Below are the code and all the weights of a small trained network. Each question names an input and a class and asks about switching units off, where a switched-off unit gives its printed mean instead of its output.

import numpy as np


def w(rows, s, z=0):
    codes = np.array(rows[::2]) - 128.0
    scale = np.full(codes.shape[1], s)
    scale[-1] = z or s
    return codes * scale


def f(y):
    return y / 2 * (1 + np.tanh(0.7978845608 * (y + 0.044715 * y**3)))


def log_softmax(a):
    a = a - a.max(-1, keepdims=True)
    return a - np.log(np.exp(a).sum(-1, keepdims=True))


def net(x, mask):
    res = np.array(x, float).reshape(1, 7) / 4 @ E
    y = f(res @ A[0][:, :-1].T + A[0][:, -1])
    res = res + np.where(mask, y, B[0][:, -1]) @ B[0][:, :-1]
    return log_softmax(res[-1] @ U[:, :-1].T + U[:, -1])


A, B = {}, {}
E = w([
[120,130,118,120,149,116,133,108,140,135,133],'x0',
[173,107,195,43,220,129,44,183,127,84,155],'x1',
[169,57,171,96,129,8,159,110,81,64,31],'x2',
[112,137,101,132,136,149,130,147,93,107,113],'x3',
[108,119,118,124,114,125,107,123,116,127,129],'x4',
[82,120,157,105,141,108,164,113,152,104,151],'x5',
[121,103,177,134,100,132,114,112,159,133,127],'x6',
],0.011)
A[0] = w([
[162,184,151,96,170,137,44,126,153,102,175,132],'neuron 0',
[141,96,164,50,212,154,80,166,149,86,63,146],'neuron 1',
[137,99,126,139,98,66,172,142,125,140,65,147],'neuron 2',
[115,254,140,95,160,180,43,184,181,140,204,196],'neuron 3',
[113,87,110,67,182,118,60,198,123,110,150,160],'neuron 4',
[199,49,163,103,139,58,86,121,57,75,125,115],'neuron 5',
[102,176,94,219,121,194,166,122,192,167,152,173],'neuron 6',
[90,106,128,93,174,205,58,142,120,164,190,169],'neuron 7',
[120,88,117,166,105,85,217,125,142,98,49,163],'neuron 8',
[74,101,106,137,119,156,150,152,173,156,186,156],'neuron 9',
[96,195,60,172,58,79,175,61,141,144,110,254],'neuron 10',
],0.0071,0.0052)
B[0] = w([
[148,185,192,112,230,224,119,98,27,75,194,185],'neuron 0',
[202,66,104,78,143,149,251,132,149,111,253,193],'neuron 1',
[178,117,190,124,130,39,76,95,29,62,91,173],'neuron 2',
[85,227,149,215,160,224,148,138,147,80,158,248],'neuron 3',
[170,110,161,100,141,175,232,126,68,82,218,185],'neuron 4',
[191,35,141,69,110,83,237,165,153,114,117,190],'neuron 5',
[54,49,113,130,41,150,234,193,180,188,92,221],'neuron 6',
[83,104,218,221,105,189,148,99,139,92,154,206],'neuron 7',
[173,190,59,143,153,50,49,111,116,69,26,188],'neuron 8',
[30,127,118,136,124,187,167,177,161,122,149,177],'neuron 9',
[40,119,107,223,102,52,65,153,172,170,56,229],'neuron 10',
],0.006,0.014)
U = w([
[28,113,96,161,78,132,143,212,167,223,115,226],'0',
[117,167,145,186,124,11,91,59,56,109,41,183],'1',
[103,185,205,145,180,185,131,96,100,95,194,79],'2',
[171,57,142,2,149,109,167,157,113,142,160,3],'3',
],0.0071,0.0017)

Each question gives the input, the list of numbers given to net, and the class t.
The units are the neurons (one row each of A and B). Each row of codes is followed by its name. A weight is (code - 128) times the scale printed after its matrix; where a second scale follows, it is the last column's (A, B and U).
mask holds one flag per neuron, in row order. A switched-off neuron (its flag False) gives its mean, the last column of its row in B, instead of its output. The means were averaged over made-up inputs and are rounded, as every weight is.
A unit's drop is (log p(t) with every unit on - log p(t) with that unit switched off) / (log p(t) with every unit on - log p(t) with every unit switched off).
The circuit of an input: a set's keep is (log p(t) with only the set's units on - log p(t) with every unit switched off) / (log p(t) with every unit on - log p(t) with every unit switched off). Starting from all 11 units, units are removed one at a time, each time the one whose removal leaves the highest keep (on an exact tie, the one counted first), for as long as the keep stays at least 0.8.
units of the circuit, in order: the units of the circuit, biggest drop first
top k neurons: the k neurons with the biggest drops, biggest first
drop of u: that unit's drop, to one decimal
input [0,-8,2,8,8,7,-7], class 1: units of the circuit, in order => neuron 8
input [4,-1,1,-4,1,-4,8], class 1: units of the circuit, in order => neuron 6; neuron 1; neuron 3
input [-1,1,1,4,5,-4,8], class 3: units of the circuit, in order => neuron 3; neuron 10
input [2,5,1,8,-1,1,-5], class 3: units of the circuit, in order => neuron 1; neuron 5
input [7,5,1,-7,3,-1,-3], class 3: top 3 neurons => neuron 5; neuron 1; neuron 3
input [4,1,6,2,-7,7,-2], class 3: top 2 neurons => neuron 5; neuron 10
input [-7,-7,2,-2,1,-2,8], class 1: top 2 neurons => neuron 8; neuron 2
input [-7,1,2,5,6,7,4], class 3: drop of neuron 3 => 0.3
input [6,-4,1,-7,-5,6,-5], class 1: drop of neuron 8 => 0.2
input [-4,2,2,1,4,6,4], class 3: drop of neuron 3 => 0.1
